Below are the code and all the weights of a small trained network. Each question names an input and a target symbol and asks about switching units off, where a switched-off unit gives its printed mean instead of its output.

import numpy as np


def w(rows, s, z=0):
    codes = np.array(rows[::2]) - 128.0
    scale = np.full(codes.shape[1], s)
    scale[-1] = z or s
    return codes * scale


def norm(h):
    return h / np.sqrt((h * h).mean(-1, keepdims=True) + 1e-5)


def f(y):
    return y / 2 * (1 + np.tanh(0.7978845608 * (y + 0.044715 * y**3)))


def softmax(a):
    e = np.exp(a - a.max(-1, keepdims=True))
    return e / e.sum(-1, keepdims=True)


def log_softmax(a):
    a = a - a.max(-1, keepdims=True)
    return a - np.log(np.exp(a).sum(-1, keepdims=True))


def net(x, mask):
    ids = ['ΣΦΨαβγδεζημξτ'.index(c) for c in x.split()]
    T = len(ids)
    res = E[ids] + P[:T]
    r = norm(res)
    for j in range(2):
        rows = slice(2 * j, 2 * j + 2)
        q, k, v = (r @ M[0][rows].T for M in (Q, K, V))
        z = softmax(np.where(np.tri(T) > 0, q @ k.T / 2**0.5, -1e9)) @ v
        o = O[0][rows]
        res = res + np.where(mask[j], z, o[:, -1]) @ o[:, :-1]
    y = f(norm(res) @ A[0][:, :-1].T + A[0][:, -1])
    res = res + np.where(mask[2:14], y, B[0][:, -1]) @ B[0][:, :-1]
    return log_softmax(norm(res)[-1] @ U[:, :-1].T + U[:, -1])


Q, K, V, O, A, B = {}, {}, {}, {}, {}, {}
E = w([
[115,110,193,112,79],'Σ',
[100,193,85,75,76],'Φ',
[79,77,193,163,73],'Ψ',
[218,127,61,196,58],'α',
[187,144,195,250,25],'β',
[45,183,81,55,123],'γ',
[149,150,129,31,215],'δ',
[119,111,75,122,108],'ε',
[113,110,115,140,138],'ζ',
[151,96,168,58,116],'η',
[123,171,27,165,196],'μ',
[150,207,163,66,141],'ξ',
[126,57,164,148,227],'τ',
],0.017)
P = w([
[240,79,2,164,122],'0',
[163,112,58,83,177],'1',
[96,143,148,160,70],'2',
[132,110,67,66,199],'3',
[100,177,133,188,27],'4',
[127,114,74,67,205],'5',
[86,123,48,144,48],'6',
],0.0098)
Q[0] = w([
[128,130,147,231,153],'head 1',
[11,188,18,173,140],'head 1',
[92,178,45,123,201],'head 2',
[37,89,127,99,7],'head 2',
],0.014)
K[0] = w([
[132,102,160,194,202],'head 1',
[87,117,90,119,254],'head 1',
[66,138,67,122,143],'head 2',
[109,106,177,31,135],'head 2',
],0.016)
V[0] = w([
[196,172,168,78,103],'head 1',
[119,100,88,127,254],'head 1',
[186,101,159,97,139],'head 2',
[65,183,163,84,120],'head 2',
],0.0093)
O[0] = w([
[160,174,174,115,79,138],'head 1',
[68,179,214,146,162,104],'head 1',
[59,174,124,27,2,250],'head 2',
[159,166,104,107,60,5],'head 2',
],0.0083,0.0015)
A[0] = w([
[204,233,132,133,141,96],'neuron 1',
[208,85,179,103,66,98],'neuron 2',
[157,78,206,179,102,119],'neuron 3',
[10,79,140,217,49,252],'neuron 4',
[215,124,101,40,148,118],'neuron 5',
[175,150,92,124,96,77],'neuron 6',
[158,121,110,240,126,127],'neuron 7',
[105,51,150,78,78,137],'neuron 8',
[109,118,142,167,93,162],'neuron 9',
[98,146,246,64,173,148],'neuron 10',
[118,53,154,116,213,125],'neuron 11',
[102,108,146,41,130,172],'neuron 12',
],0.011,0.0044)
B[0] = w([
[93,182,117,110,128,144],'neuron 1',
[94,172,84,126,168,197],'neuron 2',
[70,152,137,113,175,152],'neuron 3',
[119,155,184,248,160,254],'neuron 4',
[119,100,210,157,126,188],'neuron 5',
[82,97,131,104,148,159],'neuron 6',
[203,118,146,94,140,172],'neuron 7',
[150,116,88,153,92,186],'neuron 8',
[118,136,157,158,142,160],'neuron 9',
[169,98,175,166,125,162],'neuron 10',
[65,107,109,75,64,182],'neuron 11',
[189,147,110,151,104,181],'neuron 12',
],0.018,0.008)
U = w([
[102,134,52,250,58,4],'Σ',
[131,47,122,94,100,219],'Φ',
[149,61,180,127,127,117],'Ψ',
[254,75,125,119,152,79],'α',
[181,157,97,121,158,192],'β',
[88,125,50,118,184,71],'γ',
[174,119,237,124,91,154],'δ',
[186,37,115,142,85,119],'ε',
[45,64,81,133,94,49],'ζ',
[193,118,81,159,3,140],'η',
[177,140,104,164,218,243],'μ',
[128,194,154,95,91,241],'ξ',
[54,56,196,172,130,18],'τ',
],0.0099,0.002)

Each question gives the input, a string of symbols that net reads in full, and the target symbol t.
The units are the heads (2 rows each of Q, K, V and O) and the neurons (one row each of A and B). Each row of codes is followed by its name. A weight is (code - 128) times the scale printed after its matrix; where a second scale follows, it is the last column's (O, A, B and U).
mask holds one flag per unit, heads first, then neurons. A switched-off unit (its flag False) gives its mean, the last column of its rows in O or B, instead of its output. The means were averaged over made-up inputs and are rounded, as every weight is.
A unit's drop is (log p(t) with every unit on - log p(t) with that unit switched off) / (log p(t) with every unit on - log p(t) with every unit switched off).
The circuit of an input: a set's keep is (log p(t) with only the set's units on - log p(t) with every unit switched off) / (log p(t) with every unit on - log p(t) with every unit switched off). Starting from the 12 units with the biggest drops (on a tie, the unit counted first), units are removed one at a time, each time the one whose removal leaves the highest keep (on an exact tie, the one counted first), for as long as the keep stays at least 0.8.
circuit, biggest first: the units of the circuit, biggest drop first
unit that matters most: the unit with the biggest drop
top k neurons: the k neurons with the biggest drops, biggest first
heads that matter: for each layer, one digit per head in row order, 1 if its drop is at least 0.15 and else 0, layers parted by /
drop when u is switched off: that unit's drop, to one decimal
input γ Ψ β Ψ, target Σ: unit that matters most -> head 1
input Σ ξ ζ ξ α ε, target ζ: circuit, biggest first -> (neuron 11; head 1; neuron 4)
input Ψ Σ Φ, target η: circuit, biggest first -> (head 1; neuron 4)
input Σ Σ μ, target μ: circuit, biggest first -> (neuron 7; head 2)
input ε Σ ε Σ Φ β, target μ: heads that matter -> 10
input Σ β α α, target α: circuit, biggest first -> (neuron 4; neuron 7; head 2)
input μ Ψ μ Φ Σ ε, target ζ: top 2 neurons -> (neuron 11; neuron 7)
input γ δ ζ ε μ, target μ: circuit, biggest first -> (head 2; neuron 7)
input δ Ψ η Σ β ξ, target δ: top 2 neurons -> (neuron 5; neuron 4)
input μ Σ ε Σ α Φ η, target η: heads that matter -> 00
input Ψ μ α β δ, target δ: top 2 neurons -> (neuron 4; neuron 1)
input α τ μ ξ τ Σ, target η: top 2 neurons -> (neuron 4; neuron 8)
input Σ μ ξ ξ Σ, target Σ: drop when neuron 3 is switched off -> 0.0
input β Ψ ξ μ Σ, target Σ: drop when head 1 is switched off -> 0.5
input Σ β δ ζ Ψ ε δ, target δ: unit that matters most -> neuron 10
input ε ζ ξ ξ, target δ: drop when neuron 5 is switched off -> 0.5
